Each row has a name. Each piece below is followed by the name of the row it came from, unless a question asks for something else. Each question is about the rows just above it.

(185): [185  72 160 143 160 113 133 135 100  96]
(78): [151 176 118 149 128 168 139 175 104 146]
(85): [176 109 104 139 149 175 168 128 118 104]
(146): [178 106 157 181 120 137 110 138 115 125]
(195): [ 90 143 155  94 164 159 132 101  90 121]
(194): [151 176 118 149 128 168 139 182  95 151]
(156): [117 104 107  85 172 151 178 158  97 141]
(69): [151 112 118 149 128 168 139 175 104 146]
(2): [ 78 172 123 101 106  86 105  77 170 117]
(90): [101 132  94  90 143 159 164 155 117 150]
q: [151 176 118 149 128 168 139 175 104 146] | (78)
The next entry after [101 132  94  90 143 159 164 155]: | [117]

(68): [132 133 138 141 139 134 134 142 134 138 152 145 178 131 140 132 132 136
 156 155 143 139 139 148 132 135]
(27): [136 134 138 137 141 132 149 144 136 137 134 139 131 144 133 143 137 138
 137 140 141 142 133 140 141 142]
(130): [148 140 137 140 132 152 130 141 135 152 137 140 189 132 141 132 136 137
 141 149 141 130 148 131 134 145]
(20): [140 139 141 132 133 138 141 139 134 136 157 138 138 132 135 133 132 136
 156 157 139 149 136 169 133 135]
(35): [148 140 137 140 132 152 130 141 135 152 137 140 189 140 138 141 138 135
 139 133 135 146 134 149 139 134]
Move every entry of [139] by +1 step of 1. | [140]
[134 134 142] with -1 step of 1 on every entry: | [133 133 141]
The next entry after [134 142 134 138 152 145 178 131]: | [140]
Where do [148 140 137 140 132 152 130 141 135 152 137 140 189 132 141 132 136 137
 141 149 141 130 148 131 134 145] appear? | (130)
What is the next entry after [132 133 138 141 139 134 136]? | [157]

(106): [ 78 135 111 133 129 158 108]
(162): [ 80 134 115 134 153 137 107]
(103): [111 138 126 134 156 157 107]
(65): [ 78 161 111 133 129 158 108]
(163): [151 149 120 117  99 136 137]
(29): [ 78 135 111 133 129 151 128]
(92): [181 166 142 119 137 146 135]
(157): [ 78 135 111 133 129 151 108]
Shift each entry of [133 129 158] by +1 times 1: | [134 130 159]
q: [ 78 135 111 133 129 158 108] | (106)
q: [ 78 135 111 133 129 151 128] | (29)
q: [111 138 126 134 156 157 107] | (103)
[ 99 136] with -1 step of 1 on every entry: | [ 98 135]
Right after [119] comes | [137]

(139): [117 138 123 160 154 134 128 104]
(140): [100 166 166 139 135 146 133 117]
(101): [164  90  91 120 126 119 131 148]
(81): [162  82  87 109 117 126 136 158]
(40): [162  82  87 109 117 126 114 101]
Which row holds [100 166 166 139 135 146 133 117]? | (140)
The row with [117 138 123 160 154 134 128 104] is | (139)
[162  82  87 109 117 126 136 158] is in which row? | (81)
The next entry after [138 123 160 154]: | [134]
What comes right after [146] in the named rows? | [133]

(44): [184 103 156 105 104]
(102): [ 76 167 109 116 168]
(9): [175 130 171 121 108]
Move every entry of [175] by -1 step of 1. | [174]
Move every entry of [ 76 167 109 116] by +1 step of 1. | [ 77 168 110 117]

